In the rows, zero is written as 128.
Facts:
baflin	Λ	bedrok; bapel	Λ	mitun; bedrok	Λ	trukon; bevus	Λ	brusken; birol	Λ	grerogol; bodrizok	Λ	fike; bogron	Λ	dresu
brazuk	Λ	gravan; breklun	Λ	bogron; brugratro	Λ	fligru; brusken	Λ	vuvakan; datre	Λ	zifom; degus	Λ	tuflus; dofles	Λ	dukor
drustin	Λ	stobras; dukor	Λ	klegrir; dutrem	Λ	datre; feske	Λ	fupi; festal	Λ	klovol; fike	Λ	bozik; flabri	Λ	bribom
fladitro	Λ	dugek; flegra	Λ	zedak; fleru	Λ	liflo; flodur	Λ	brugratro; fludan	Λ	kodra; fumal	Λ	durul; geli	Λ	zeze
gravan	Λ	birol; greklo	Λ	stastul; gremubrol	Λ	drustin; grerogol	Λ	nutrok; grorim	Λ	bapel; kazor	Λ	todrol; kedrus	Λ	tage
kefim	Λ	zuklasul; kegrizur	Λ	feske; kepe	Λ	lote; klagikul	Λ	ruplen; klastesa	Λ	bodrizok; klatrun	Λ	vigrem; klegrir	Λ	nelon
klenas	Λ	trakla; kleplum	Λ	flabri; klopal	Λ	kedrus; klure	Λ	kepe; kodra	Λ	plino; kuvas	Λ	klopal; ladraskan	Λ	plikifim
lapes	Λ	stafin; libin	Λ	pudreflek; liflo	Λ	klastesa; livok	Λ	libin; lote	Λ	klagikul; mitun	Λ	zofedru; mustak	Λ	gritre
nelon	Λ	brastek; nosapli	Λ	fleflek; padan	Λ	troder; pedre	Λ	plokar; pipo	Λ	plugo; plagram	Λ	pipo; plino	Λ	stisal
plokar	Λ	breklun; plugo	Λ	greklo; radrik	Λ	stubri; rorur	Λ	zasten; ruplen	Λ	flegra; stafin	Λ	fleru; stisal	Λ	gegor
stobras	Λ	trogotom; stubri	Λ	grifum; tage	Λ	kefim; tiplen	Λ	degus; todrol	Λ	baflin; trakla	Λ	brazuk; troder	Λ	zeme
trogotom	Λ	sogrovo; trudrin	Λ	tiplen; tuflus	Λ	pamek; vatibran	Λ	grapor; vepi	Λ	grodon; vigrem	Λ	dofles; vuvakan	Λ	vatibran
zasten	Λ	vitru; zedak	Λ	kazor; zeze	Λ	dasto; zifom	Λ	plagram; zofedru	Λ	duzi; zubrel	Λ	pedre; zuklasul	Λ	fladitro
bedrok	χ	plafim; brastek	χ	gritre; breklun	χ	trogotom; brovoli	χ	trivus; deskim	χ	flurom; dribranim	χ	gremubrol; drustin	χ	rorur
dukor	χ	flanur; durul	χ	tinu; fegu	χ	zuklasul; feske	χ	kodra; festal	χ	moges; flabri	χ	pedre; fladitro	χ	zuzem
flanur	χ	vuvakan; fleflek	χ	trudrin; fludan	χ	klopal; flukun	χ	drikor; flurom	χ	pudreflek; fupi	χ	dribranim; gremubrol	χ	stisal
grifum	χ	grodon; gritre	χ	trurak; grodon	χ	vatibran; kazor	χ	kegrizur; kefim	χ	bribom; kider	χ	padan; kladrek	χ	drustin
klatrun	χ	liflebra; klegrir	χ	sanalas; klopal	χ	klovol; klovol	χ	flabri; kodra	χ	mobrum; kuvas	χ	kefim; ladraskan	χ	skaplo
liflebra	χ	tiplen; liflo	χ	breklun; lote	χ	brager; mobrum	χ	zofedru; moges	χ	kider; mulu	χ	kladrek; nugon	χ	bedrok
pabel	χ	lapes; padan	χ	fludan; pedre	χ	brikul; pidru	χ	vibro; plafim	χ	liflo; pledras	χ	zubrel; plugo	χ	grerogol
pudreflek	χ	klegrir; radrik	χ	kazor; ridru	χ	klatrun; saflu	χ	fladitro; sanalas	χ	pabel; skaplo	χ	durul; stisal	χ	klebrum
tinu	χ	geli; tiplen	χ	dukor; trogotom	χ	feske; trurak	χ	kedrus; vibro	χ	brastek; vuvakan	χ	dragupok; zofedru	χ	pidru
zubrel	χ	nugon; zuzem	χ	festal; baflin	γ	156; bapel	γ	496; bedrok	γ	980; bevus	γ	668; birol	γ	496
bodrizok	γ	980; bogron	γ	496; bozik	γ	980; brager	γ	496; brastek	γ	496; brazuk	γ	156; breklun	γ	496
bribom	γ	496; brikul	γ	496; brovoli	γ	496; brugratro	γ	496; brusken	γ	980; bustek	γ	496; dasto	γ	980
datre	γ	668; degus	γ	980; deskim	γ	980; dofles	γ	496; dragupok	γ	496; dresu	γ	980; dribranim	γ	980
drikor	γ	496; drustin	γ	668; dugek	γ	496; dukor	γ	496; durul	γ	156; dutrem	γ	980; duzi	γ	496
fegu	γ	496; feske	γ	980; festal	γ	668; fike	γ	496; flabri	γ	156; fladitro	γ	496; flanur	γ	475
fleflek	γ	496; flegra	γ	156; flekun	γ	496; fleru	γ	496; fligru	γ	496; flodur	γ	496; fludan	γ	668
flukun	γ	496; flurom	γ	496; fotrol	γ	668; fumal	γ	496; fupi	γ	980; gaklir	γ	980; gegor	γ	496
geli	γ	668; grapor	γ	668; gravan	γ	496; greklo	γ	373; gremubrol	γ	980; grerogol	γ	496; grifum	γ	156
gritre	γ	156; grodon	γ	496; grogel	γ	496; grorim	γ	156; kaguk	γ	980; kazor	γ	668; kedrus	γ	496
kefim	γ	156; kegrizur	γ	980; kepe	γ	496; kider	γ	156; kladrek	γ	496; klagikul	γ	496; klastesa	γ	496
klatrun	γ	496; klebrum	γ	496; klegrir	γ	496; klenas	γ	156; kleplum	γ	373; klopal	γ	980; klovol	γ	373
klure	γ	156; kodra	γ	496; kozom	γ	980; kuvas	γ	496; ladraskan	γ	496; lapes	γ	156; libin	γ	496
liflebra	γ	980; liflo	γ	475; livok	γ	475; lote	γ	496; mani	γ	496; mitun	γ	496; mobrum	γ	496
moges	γ	496; mulu	γ	496; mustak	γ	496; nelon	γ	373; nosapli	γ	496; nugon	γ	496; nugor	γ	980
nutrok	γ	980; pabel	γ	980; padan	γ	496; pamek	γ	980; pedre	γ	980; pidru	γ	496; pipo	γ	496
plafim	γ	980; plagram	γ	668; pledras	γ	980; plikifim	γ	156; plino	γ	980; plokar	γ	980; plugo	γ	496
pudreflek	γ	980; puplen	γ	980; radrik	γ	496; repli	γ	668; ridru	γ	475; rorur	γ	496; ruplen	γ	475
saflu	γ	156; sanalas	γ	373; skaplo	γ	496; sogrovo	γ	496; stafin	γ	496; stastul	γ	668; stisal	γ	496
stizes	γ	496; stobras	γ	156; stubri	γ	156; tage	γ	668; tapusku	γ	980; tinu	γ	496; tiplen	γ	980
todrol	γ	496; trakla	γ	373; trifim	γ	496; trivus	γ	668; troder	γ	475; trogotom	γ	496; trudrin	γ	496
trukon	γ	373; trurak	γ	668; tuflus	γ	668; vatibran	γ	980; vepi	γ	496; vibro	γ	373; vigrem	γ	980
vitru	γ	496; vuvakan	γ	980; zasten	γ	496; zedak	γ	980; zeme	γ	496; zeze	γ	496; zifom	γ	496
zofedru	γ	496; zubrel	γ	980; zuklasul	γ	373; zuzem	γ	668; baflin	ε	sogrovo; birol	ε	troder; birol	ε	trivus
bribom	ε	zuklasul; bribom	ε	zasten; brusken	ε	gaklir; dasto	ε	kladrek; deskim	ε	dutrem; dofles	ε	gritre; drikor	ε	zuzem
drikor	ε	stizes; drikor	ε	kodra; duzi	ε	zuzem; duzi	ε	zasten; geli	ε	dragupok; geli	ε	flabri; geli	ε	klure
gremubrol	ε	flodur; gremubrol	ε	rorur; grogel	ε	dribranim; grogel	ε	brazuk; grorim	ε	stobras; kaguk	ε	degus; kedrus	ε	fotrol
kefim	ε	feske; kefim	ε	klebrum; klagikul	ε	plafim; klatrun	ε	stisal; klatrun	ε	pedre; klatrun	ε	dragupok; klatrun	ε	saflu
kleplum	ε	brastek; klopal	ε	troder; klovol	ε	puplen; klovol	ε	zubrel; kozom	ε	gegor; kozom	ε	flekun; kuvas	ε	fleflek
libin	ε	degus; libin	ε	padan; liflo	ε	nelon; mani	ε	festal; mani	ε	tage; mobrum	ε	gegor; nugon	ε	gravan
nugon	ε	ruplen; nugor	ε	padan; nugor	ε	greklo; pamek	ε	mulu; pidru	ε	klegrir; pledras	ε	klegrir; pledras	ε	stizes
repli	ε	fleflek; repli	ε	zasten; sanalas	ε	bustek; stafin	ε	kepe; stastul	ε	plino; stastul	ε	ladraskan; tapusku	ε	grerogol
tapusku	ε	trudrin; tapusku	ε	ladraskan; tapusku	ε	grapor; todrol	ε	fegu; todrol	ε	plugo; todrol	ε	nutrok; todrol	ε	fleru
vepi	ε	flekun; zeze	ε	troder; zofedru	ε	trifim; zofedru	ε	tiplen; zofedru	ε	gravan

Known rows:
[128 114 128 130 130 122 131 114 109 121 118 167 142 123 131 114 132 124
 124 131 131 121 135 125 124 127 141 131 131 126 123 125 126 121] -> vitru
[132 127 117 140 124 110 114 132 129 137  98 139 134 121 130 129 113 105
 137 133 136 116 126 144 116 123 113 123 132 135 115 140 123 131] -> zasten
[128 128 117 124 131 128 120 122 128 121 120 140 128 120 128 117 132 124
 127 129 130 113 135 131 114 128 134 129 126 125 125 120 127 125] -> grerogol
[133 144 109 113 128 117 102 140 147 127 128  96 100 139 116 141 128 121
 137 116 133 115 139 125 116 120 132 120 119 131 116 115 132 134] -> klatrun
[126 110 122 133 130 143 138 130 134 130 155 121 107 120 137 121 117 141
 120 129 120 141 118 126 133 142 137 123 133 129 154 120 130 122] -> degus
[145 124 127 111 126 124 115 133 123 121 151 136 102 134 135 135 130 110
 133 111 134 129 145 118 124 125 153 122 122 126 131 109 133 123] -> libin
[126 114 128 129 129 123 132 112 110 121 118 167 143 121 131 113 133 122
 124 130 133 121 136 124 123 126 141 131 130 126 122 126 126 121] -> zeme
[113 114 118 138 133 136 139 129 132 134 136 116 121 123 131 119 118 144
 120 134 119 136 115 132 136 140 125 125 132 134 143 130 128 128] -> plino
[113 132 102 134 132 139 122 139 157 133 135  78 100 122 121 126 117 147
 124 133 116 128 114 135 125 142 114 122 127 131 144 124 129 132] -> dutrem
[120 127 113 132 129 126 123 118 134 125 127 120 123 122 128 118 123 137
 133 133 128 124 123 132 121 135 131 130 128 129 137 126 129 124] -> trakla
[132 133 120 126 128 125 120 121 131 121 120 137 129 121 123 122 131 126
 129 130 133 117 132 128 115 128 129 126 127 124 124 122 128 126] -> bapel
[124 131 105  97 135 160 161 164 144 104 133 132 143 135 140 108  96 115
 138 142 130  69 158 139 114 107 152 151 139 112 107 139 126 134] -> flabri
[129 129 119 125 128 125 120 120 130 121 118 140 128 121 122 120 133 126
 128 130 132 118 134 128 116 129 131 127 127 124 124 121 128 125] -> bogron
[135 134 122 122 129 127 126 124 130 122 122 139 129 124 126 121 131 127
 128 128 131 113 134 132 119 125 130 129 127 123 121 122 129 126] -> klebrum
[127 124 132 121 122 138 122 131 130 123 118 132 134 120 118 136 133 124
 126 128 130 114 137 120 107 126 132 138 133 124 126 126 122 126] -> stobras
[136 134 124 125 129 125 122 123 131 123 123 139 129 124 123 123 132 126
 129 129 131 119 133 129 118 126 130 127 126 124 123 123 128 126] -> bustek
[109 129 141 158 139 143 116 118 122 121 134 108 127 114 146 117 147 110
 120 139 111 167 111 129 141 155 101 127 123 128 164 125 122 133] -> feske
[121 137 119 129 127 141 125 138 155 132 132  88 115 124 121 137 120 143
 129 132 123 125 116 131 118 136 117 130 129 129 140 130 128 130] -> bevus

Rows:
No name comes twice in this set of rows, the named rows included.
[133 127 124 121 129 115 115 137 120 131 125 132 119 136 135 133 124 102
 135 117 136 122 139 130 128 119 135 123 124 134 117 124 129 131]  drikor
[100 127 135 150 126 125  92 131 122  78 128 109 127 130 124 131 148  67
 146 134 118 180 131  91 119 142 126 126 115 120 146 120 103 152]  liflo
[ 92 127 119 132 144 120 141 134 113 129 136  91 136 161 120 118 142 142
 107 117 112 130 118 113 164 128 131 132 114 162 123 132 137 143]  kozom
[126 108 124 143 125 108 126 121 108 133 100 167 147 121 131 121 118 109
 131 132 136 123 128 133 122 125 130 126 133 135 117 138 123 123]  fleflek
[113 156 153 124 147 122  98 109  98 131 113 109 138 134 141 124 190  95
 114 107 122 128 134 131 144 131 109 138 108 152 135 107 131 133]  mobrum
[119 141 148 106 148 136  89 108 103 161 109 109 111 107 166 124 183  91
 122  95 130 114 141 161 133 135 111 135 121 149 154  89 132 115]  kedrus
[154 140 104 107 118 127 129 141 163 125 139 120  98 133 106 135 105 153
 134 124 136  98 137 128 105 117 145 119 129 120 116 122 136 125]  padan
[118 117 113 130 129 127 123 116 128 123 131 131 123 122 131 113 120 134
 131 129 129 125 124 129 119 139 139 132 129 131 141 121 127 122]  greklo
[122 144 133 160 134 127  94 114 124  85 123 131 137 117 128 120 154  84
 134 149 123 164 128 107 114 147 112 126 115 109 140 124 115 139]  breklun
[ 78 106  79  95 153 145 155 152 138 140 142  90 119 137 152 115  95 153
 156 130 129 128 152 142 158 112 152 125 138  96  95 132 127 135]  klopal
[130 144 122 117 121 141 110 139 154 124 114  99 117 120 108 144 131 128
 130 127 129 107 134 124  97 128 120 134 130 122 127 122 124 132]  klenas

Now the same nodes, written a new way:
Known rows:
[133 125 134 123 126 131 122 125 137 122 124 131 126 135 122 121 128 142
 129 129 130 136 113 120 133 125 134 123 130 108 110 123 136 132 127 130
 136] -> kleplum
[140 101  94 109 134 125 139 133 124 142 160 136 125 150 184 139 127 119
 140 143 172 168  96 139 149 117 128 116 137 130 108 112 138 157 127 136
 134] -> todrol
[124 122 120 115 128 122 116 125 141 125 117 133 133 131 108 128 127 137
 132 130 122 137 119 126 129 124 134 122 129 115 109 128 138 140 126 134
 137] -> vepi
[124 133 153 128 126 136 133 131 135 131 116 130 126 138 105 136 126 157
 124 118 124 140 132 125 127 137 128 120 133 136 173 152 133 128 140 127
 128] -> klopal
[133 124 131 127 148 120 114 132 124 137 124 135 138 126 156 134 123 129
 129 126 131 120 132 127 131 143 116 126 129 139 141 130 141 133 116 125
 136] -> duzi
[126 124 130 121 130 128 123 128 131 134 117 131 130 119 127 129 126 137
 130 128 127 129 132 124 127 134 121 131 126 118 135 127 138 134 119 123
 133] -> dukor
[132 126 126 126 128 132 120 128 132 132 124 130 133 128 119 128 128 123
 127 132 126 126 132 125 133 124 119 128 123 122 128 121 139 127 126 124
 131] -> stobras
[132 128 128 126 128 135 124 129 128 129 128 129 133 128 107 131 129 119
 124 133 126 131 132 125 137 120 113 127 124 127 130 128 137 123 131 128
 130] -> trivus
[125 127 128 130 124 130 119 129 134 136 123 130 128 135 129 127 126 132
 130 130 132 125 129 122 130 125 127 129 124 114 129 116 137 131 122 117
 132] -> degus
[111 125 136 121 131 135 134 132 134 129 104 130 122 112 124 147 123 133
 142 113 133 130 133 130 137 144 122 120 129 117 159 146 131 133 127 136
 130] -> brikul
[127 124 127 121 130 125 124 127 129 133 118 132 130 121 128 129 125 133
 130 131 128 128 130 124 129 132 121 130 126 119 132 124 137 135 119 124
 133] -> mitun
[129 124 126 121 130 126 122 128 130 135 124 130 131 124 131 127 126 135
 129 131 129 131 128 124 127 131 120 131 127 117 136 120 138 137 118 122
 135] -> mulu
[127 127 115 118 134 118 120 124 135 132 115 130 135 124 127 130 132 130
 136 132 127 131 131 129 130 131 120 128 127 123 123 131 138 140 123 130
 135] -> flekun
[131 121 133 120 117 139 122 127 137 125 123 132 128 123 100 124 125 128
 124 133 120 132 126 122 131 118 130 126 123 110 123 117 139 127 128 127
 131] -> klenas
[133 126 126 126 127 136 119 130 131 130 129 129 133 126 108 129 130 119
 125 132 125 128 133 124 133 121 114 129 124 122 124 123 139 123 127 126
 131] -> drustin
[129 120 104 136 126 110 116 119 121 124 111 137 139 121 136 121 121 102
 135 144 124 122 123 118 136 126 122 121 120 124 136 110 134 134 116 124
 133] -> trogotom
[130 156 115 115 141 124 124 142 130 126 178  99 137 152 117 117 127 115
 141 145 142 133 104 134 130 113 117 116 116  76 166  70 130 155 138 151
 139] -> klure
[116 128 138 125 127 139 131 130 140 130 106 130 123 120 126 142 125 134
 139 113 132 126 137 129 136 142 126 119 129 117 167 140 134 129 132 132
 128] -> pedre

Rows:
No name comes twice in this set of rows, the named rows included.
[134 132 123 129 136 124 119 128 130 141 126 128 134 133 151 128 131 129
 131 131 134 123 140 127 130 136 113 131 126 130 151 122 140 134 122 117
 133]  fupi
[128 120 130 123 122 138 118 131 137 123 129 132 131 133  90 130 125 125
 124 131 122 134 122 123 134 113 128 123 126 117 106 126 137 124 132 132
 133]  geli
[143 138 143 132 126 135 131 125 125 129 130 127 131 142 115 123 133 138
 118 135 128 141 128 122 133 124 115 125 128 136 151 135 134 123 142 125
 128]  troder
[140 119 133 125 138 134 113 134 129 127 135 135 138 129 127 131 123 116
 121 130 124 124 128 126 136 126 119 122 127 133 126 123 143 123 127 132
 135]  repli
[122 134 125 132 153 100 124 117 112 137  94 141 137 126 151 129 126 106
 124 154 135 112 132 120 143 124 120 132 109 143  28 117 139 131 116 124
 128]  brastek
[125 124 129 123 130 127 120 129 131 134 119 132 129 122 125 130 125 136
 130 128 128 127 131 123 127 132 122 132 126 118 128 126 137 133 116 121
 134]  klegrir
[135 120  94 144 116 115 112 119 128 122 121 134 141 130 141 118 122  97
 139 139 122 122 124 119 135 129 124 115 124 123 183 104 134 134 121 121
 133]  plafim
[141 127 137 112 133 132 117 132 134 146 139 127 131 125 128 119 132 160
 118 131 125 132 136 124 113 131 113 146 130 117 134 121 146 137 113 111
 138]  fladitro
[128 122 137 116 118 149 127 133 140 125 128 128 126 121  89 132 128 132
 125 123 123 137 130 126 133 120 122 126 128 110 134 130 138 123 132 132
 131]  fludan
[135 131 121 129 134 128 117 130 128 139 129 128 136 130 136 129 132 121
 128 133 131 124 139 127 132 130 107 132 125 133 144 123 140 128 124 119
 132]  grifum
[123 134 134 130 139 130 124 131 134 132 115 127 127 133 149 142 132 138
 142 111 141 128 130 129 139 146 114 122 135 128 148 151 131 129 129 130
 133]  klovol
[131 130 123 135 137 127 109 131 127 136 126 131 141 137 121 134 132 118
 126 129 125 121 140 125 135 126 106 131 126 144 120 136 138 121 124 120
 133]  stastul
[127 125 133 122 122 134 127 126 138 128 118 131 125 126 118 126 124 134
 129 130 127 130 125 124 132 126 134 123 124 108 134 117 138 133 128 129
 131]  kegrizur
[129 156 110 116 150 113 125 141 123 135 176 100 137 148 147 120 127 124
 144 144 148 132 108 135 126 125 109 122 120  86 176  77 130 162 127 144
 141]  lote

